Below is a small trained network, with its code and all its weights. Each question gives an input and a class and asks what happens when units are switched off, that is, made to give their printed mean instead of their output.

import numpy as np


def w(rows, s, z=0):
    codes = np.array(rows[::2]) - 128.0
    scale = np.full(codes.shape[1], s)
    scale[-1] = z or s
    return codes * scale


def norm(h):
    return h / np.sqrt((h * h).mean(-1, keepdims=True) + 1e-5)


def f(y):
    return y / 2 * (1 + np.tanh(0.7978845608 * (y + 0.044715 * y**3)))


def log_softmax(a):
    a = a - a.max(-1, keepdims=True)
    return a - np.log(np.exp(a).sum(-1, keepdims=True))


def net(x, mask):
    res = np.array(x, float).reshape(1, 8) / 4 @ E
    u = 0
    for l in range(2):
        y = f(norm(res) @ A[l][:, :-1].T + A[l][:, -1])
        res = res + np.where(mask[u : u + 13], y, B[l][:, -1]) @ B[l][:, :-1]
        u += 13
    return log_softmax(norm(res)[-1] @ U[:, :-1].T + U[:, -1])


A, B = {}, {}
E = w([
[148,239,202,146,88,32,99],'x0',
[164,119,130,109,123,125,132],'x1',
[128,125,126,123,123,126,124],'x2',
[123,147,137,155,151,143,142],'x3',
[90,117,116,116,104,116,105],'x4',
[71,157,132,70,81,124,253],'x5',
[146,31,243,211,57,132,176],'x6',
[138,125,130,121,131,126,130],'x7',
],0.0065)
A[0] = w([
[148,175,44,120,120,159,114,17],'L0N1',
[120,153,169,135,128,102,122,97],'L0N2',
[133,103,110,119,155,59,136,100],'L0N3',
[132,137,142,162,106,182,61,124],'L0N4',
[147,147,151,101,109,111,122,82],'L0N5',
[134,162,144,155,89,59,125,87],'L0N6',
[87,119,120,97,109,94,251,2],'L0N7',
[169,107,130,150,124,108,143,160],'L0N8',
[136,91,127,148,169,103,73,103],'L0N9',
[128,92,176,166,81,154,129,30],'L0N10',
[114,46,88,146,130,171,152,92],'L0N11',
[167,99,120,106,95,111,84,88],'L0N12',
[101,159,151,76,106,129,172,27],'L0N13',
],0.013,0.0024)
B[0] = w([
[88,72,173,83,210,41,178,197],'L0N1',
[94,166,131,59,110,191,97,159],'L0N2',
[109,159,153,153,138,145,167,130],'L0N3',
[202,136,34,129,83,106,148,177],'L0N4',
[73,151,136,110,127,158,64,148],'L0N5',
[155,152,188,87,126,241,66,199],'L0N6',
[167,117,37,208,72,128,142,253],'L0N7',
[62,136,99,138,105,107,95,159],'L0N8',
[184,180,47,198,61,134,198,187],'L0N9',
[89,98,169,111,180,2,161,208],'L0N10',
[122,198,206,65,103,228,76,234],'L0N11',
[117,149,103,164,130,135,160,152],'L0N12',
[119,153,51,202,78,144,112,195],'L0N13',
],0.0073,0.0069)
A[1] = w([
[85,165,33,109,100,132,161,95],'L1N1',
[147,155,98,206,110,128,151,119],'L1N2',
[167,134,172,81,139,253,103,61],'L1N3',
[100,102,117,76,121,201,139,75],'L1N4',
[157,148,162,164,142,116,7,1],'L1N5',
[68,211,111,106,126,54,110,240],'L1N6',
[87,56,118,111,130,222,152,52],'L1N7',
[222,89,93,135,171,111,103,83],'L1N8',
[119,36,77,49,179,246,141,75],'L1N9',
[87,124,122,106,207,1,159,125],'L1N10',
[117,4,218,173,86,71,160,14],'L1N11',
[221,118,22,219,87,139,138,7],'L1N12',
[222,112,75,192,146,110,68,110],'L1N13',
],0.0089,0.0017)
B[1] = w([
[139,95,126,161,128,94,168,206],'L1N1',
[109,93,84,138,111,133,125,186],'L1N2',
[119,180,155,110,126,137,93,189],'L1N3',
[154,143,172,138,104,122,152,155],'L1N4',
[124,130,129,136,100,165,145,154],'L1N5',
[147,76,152,135,141,163,124,189],'L1N6',
[128,168,121,127,94,120,84,160],'L1N7',
[129,82,169,145,69,126,165,150],'L1N8',
[138,160,175,148,120,146,77,190],'L1N9',
[146,73,147,101,161,81,104,179],'L1N10',
[141,111,87,69,249,90,122,200],'L1N11',
[101,132,97,163,85,108,164,254],'L1N12',
[60,118,78,129,110,129,200,181],'L1N13',
],0.012,0.0076)
U = w([
[98,120,16,201,7,115,213,3],'0',
[134,233,211,96,76,211,41,177],'1',
[126,60,112,57,252,40,134,239],'2',
],0.012,0.00048)

Each question gives the input, the list of numbers given to net, and the class t.
The units are the neurons (one row each of A and B). Each row of codes is followed by its name. A weight is (code - 128) times the scale printed after its matrix; where a second scale follows, it is the last column's (A, B and U).
mask holds one flag per neuron, layer by layer. A switched-off neuron (its flag False) gives its mean, the last column of its row in B, instead of its output. The means were averaged over made-up inputs and are rounded, as every weight is.
A unit's drop is (log p(t) with every unit on - log p(t) with that unit switched off) / (log p(t) with every unit on - log p(t) with every unit switched off).
The circuit of an input: a set's keep is (log p(t) with only the set's units on - log p(t) with every unit switched off) / (log p(t) with every unit on - log p(t) with every unit switched off). Starting from the 12 units with the biggest drops (on a tie, the unit counted first), units are removed one at a time, each time the one whose removal leaves the highest keep (on an exact tie, the one counted first), for as long as the keep stays at least 0.8.
units of the circuit, in order: the units of the circuit, biggest drop first
top k neurons: the k neurons with the biggest drops, biggest first
top k neurons in layer l: the k neurons of layer l with the biggest drops, biggest first
drop when u is switched off: that unit's drop, to one decimal
input [-5,5,1,3,4,2,-5,-7], class 1: top neuron in layer 1	(L1N9)
input [4,5,6,0,-7,4,-5,-4], class 2: top 2 neurons	(L0N11 L0N1)
input [5,-3,-4,-4,-8,-3,6,-6], class 2: top 3 neurons	(L0N10 L0N11 L1N11)
input [7,8,8,4,0,-1,6,7], class 1: top 2 neurons	(L0N6 L0N2)
input [-6,-7,1,-2,-4,6,7,-8], class 2: top 4 neurons in layer 0	(L0N10 L0N6 L0N9 L0N4)
input [-7,8,-4,8,4,-7,8,5], class 2: top 2 neurons	(L0N10 L1N11)
input [-7,6,-7,5,2,6,6,-4], class 1: top 3 neurons	(L0N11 L0N9 L0N4)
input [-2,3,-1,8,0,-4,6,-5], class 2: top 2 neurons	(L0N10 L0N7)
input [-7,1,1,-8,-2,-8,-5,7], class 0: top 2 neurons	(L0N9 L0N6)
input [-2,-4,4,5,5,1,3,3], class 2: top 3 neurons	(L0N10 L0N6 L1N11)
input [-2,5,-2,-8,2,-1,-2,-5], class 1: top 2 neurons in layer 1	(L1N9 L1N11)
input [3,-7,-6,-6,6,-3,5,4], class 2: top 2 neurons	(L0N10 L0N11)
input [7,-3,-6,3,-8,0,6,-1], class 1: top 3 neurons in layer 0	(L0N6 L0N2 L0N1)
input [5,3,-8,-5,1,-2,-4,-8], class 1: units of the circuit, in order	(L0N6)
input [-8,6,1,-2,-1,-3,6,5], class 1: drop when L0N11 is switched off	1.5
input [-1,-2,-8,-6,-5,0,3,5], class 2: drop when L0N10 is switched off	0.2
input [-8,2,-3,8,6,-2,5,-2], class 1: drop when L0N11 is switched off	0.8
